Below is a small trained network, with its code and all its weights. Each question gives an input and a target symbol and asks what happens when units are switched off, that is, made to give their printed mean instead of their output.

import numpy as np


def w(rows, s, z=0):
    codes = np.array(rows[::2]) - 128.0
    scale = np.full(codes.shape[1], s)
    scale[-1] = z or s
    return codes * scale


def norm(h):
    return h / np.sqrt((h * h).mean(-1, keepdims=True) + 1e-5)


def f(y):
    return y / 2 * (1 + np.tanh(0.7978845608 * (y + 0.044715 * y**3)))


def softmax(a):
    e = np.exp(a - a.max(-1, keepdims=True))
    return e / e.sum(-1, keepdims=True)


def log_softmax(a):
    a = a - a.max(-1, keepdims=True)
    return a - np.log(np.exp(a).sum(-1, keepdims=True))


def net(x, mask):
    ids = ['αδεηθλμξτω'.index(c) for c in x.split()]
    T = len(ids)
    res = E[ids] + P[:T]
    q, k, v = (norm(res) @ M[0].T for M in (Q, K, V))
    z = softmax(np.where(np.tri(T) > 0, q @ k.T / 3**0.5, -1e9)) @ v
    res = res + np.where(mask[0], z, O[0][:, -1]) @ O[0][:, :-1]
    y = f(norm(res) @ A[0][:, :-1].T + A[0][:, -1])
    res = res + np.where(mask[1:17], y, B[0][:, -1]) @ B[0][:, :-1]
    return log_softmax(norm(res)[-1] @ U[:, :-1].T + U[:, -1])


Q, K, V, O, A, B = {}, {}, {}, {}, {}, {}
E = w([
[128,157,99,80,40],'α',
[111,142,105,187,250],'δ',
[131,116,92,150,64],'ε',
[122,80,87,147,129],'η',
[62,198,96,112,142],'θ',
[133,132,108,208,252],'λ',
[126,88,52,53,67],'μ',
[89,117,96,107,161],'ξ',
[124,202,94,153,69],'τ',
[84,139,94,166,131],'ω',
],0.015)
P = w([
[198,154,113,80,156],'0',
[76,67,98,116,78],'1',
[133,132,79,183,151],'2',
[89,133,149,203,139],'3',
[204,247,181,110,64],'4',
[79,122,84,136,136],'5',
[108,43,227,60,101],'6',
],0.014)
Q[0] = w([
[93,20,221,132,153],'h1',
[139,148,9,178,140],'h1',
[214,129,254,75,139],'h1',
],0.011)
K[0] = w([
[148,163,165,170,135],'h1',
[189,116,75,55,122],'h1',
[1,64,174,158,56],'h1',
],0.014)
V[0] = w([
[204,10,132,160,189],'h1',
[102,76,165,13,128],'h1',
[30,181,82,73,227],'h1',
],0.013)
O[0] = w([
[182,139,130,5,136,130],'h1',
[71,117,177,93,116,90],'h1',
[165,129,196,194,150,254],'h1',
],0.02,0.0083)
A[0] = w([
[101,45,215,114,115,179],'n1',
[12,114,211,57,134,192],'n2',
[104,95,143,197,162,212],'n3',
[121,92,164,140,105,130],'n4',
[101,175,7,93,104,95],'n5',
[165,106,136,104,111,62],'n6',
[171,146,71,81,108,130],'n7',
[123,129,219,168,176,254],'n8',
[143,184,201,153,97,139],'n9',
[141,160,127,189,113,113],'n10',
[99,149,57,85,156,109],'n11',
[173,103,119,89,137,116],'n12',
[236,184,143,64,180,118],'n13',
[145,90,147,143,102,154],'n14',
[207,155,143,54,136,103],'n15',
[89,85,122,180,80,160],'n16',
],0.013,0.0061)
B[0] = w([
[144,120,189,115,164,171],'n1',
[205,45,154,119,103,171],'n2',
[87,121,115,70,82,211],'n3',
[113,119,151,117,122,142],'n4',
[124,57,144,120,255,160],'n5',
[131,147,99,127,121,128],'n6',
[84,168,138,164,211,164],'n7',
[156,71,126,46,116,249],'n8',
[143,68,107,129,169,182],'n9',
[170,136,86,135,100,166],'n10',
[126,111,131,123,178,145],'n11',
[125,188,158,171,79,149],'n12',
[132,246,131,108,76,209],'n13',
[124,145,169,82,188,146],'n14',
[108,178,114,176,82,181],'n15',
[104,174,128,90,106,169],'n16',
],0.011,0.013)
U = w([
[214,210,103,157,126,135],'α',
[123,136,24,97,214,161],'δ',
[121,250,113,118,121,185],'ε',
[128,159,29,206,110,161],'η',
[27,159,128,118,78,216],'θ',
[128,123,188,94,136,149],'λ',
[93,181,235,254,148,54],'μ',
[148,133,203,101,141,127],'ξ',
[250,99,40,182,121,4],'τ',
[161,203,102,78,128,175],'ω',
],0.0093,0.0023)

Each question gives the input, a string of symbols that net reads in full, and the target symbol t.
The units are the heads (3 rows each of Q, K, V and O) and the neurons (one row each of A and B). Each row of codes is followed by its name. A weight is (code - 128) times the scale printed after its matrix; where a second scale follows, it is the last column's (O, A, B and U).
mask holds one flag per unit, heads first, then neurons. A switched-off unit (its flag False) gives its mean, the last column of its rows in O or B, instead of its output. The means were averaged over made-up inputs and are rounded, as every weight is.
A unit's drop is (log p(t) with every unit on - log p(t) with that unit switched off) / (log p(t) with every unit on - log p(t) with every unit switched off).
The circuit of an input: a set's keep is (log p(t) with only the set's units on - log p(t) with every unit switched off) / (log p(t) with every unit on - log p(t) with every unit switched off). Starting from the 12 units with the biggest drops (on a tie, the unit counted first), units are removed one at a time, each time the one whose removal leaves the highest keep (on an exact tie, the one counted first), for as long as the keep stays at least 0.8.
circuit, biggest first: the units of the circuit, biggest drop first
k most important neurons: the k neurons with the biggest drops, biggest first
drop when u is switched off: that unit's drop, to one decimal
input η α η δ η ξ η, target α: circuit, biggest first -> [h1, n13]
input τ θ α, target η: circuit, biggest first -> [h1]
input ξ ε δ ξ ε, target δ: circuit, biggest first -> [h1, n5, n13]
input τ η δ μ λ, target ε: circuit, biggest first -> [h1, n13]
input ξ η λ, target ξ: circuit, biggest first -> [h1, n8]
input ε ω α, target δ: circuit, biggest first -> [h1, n5]
input λ ε μ ε ω μ τ, target δ: circuit, biggest first -> [h1, n5]
input ξ τ λ ε, target λ: circuit, biggest first -> [h1, n8]
input ε λ τ α δ ε ξ, target θ: circuit, biggest first -> [h1, n3]
input μ λ ε θ, target ξ: circuit, biggest first -> [h1, n2]
input θ ω λ α δ, target τ: 2 most important neurons -> [n13, n8]
input ξ τ θ, target ξ: drop when h1 is switched off -> 1.4
input α η λ λ, target θ: drop when n6 is switched off -> 0.0
input θ ξ μ, target μ: drop when h1 is switched off -> 1.0
input α τ η λ τ, target η: most important neuron -> [n13]
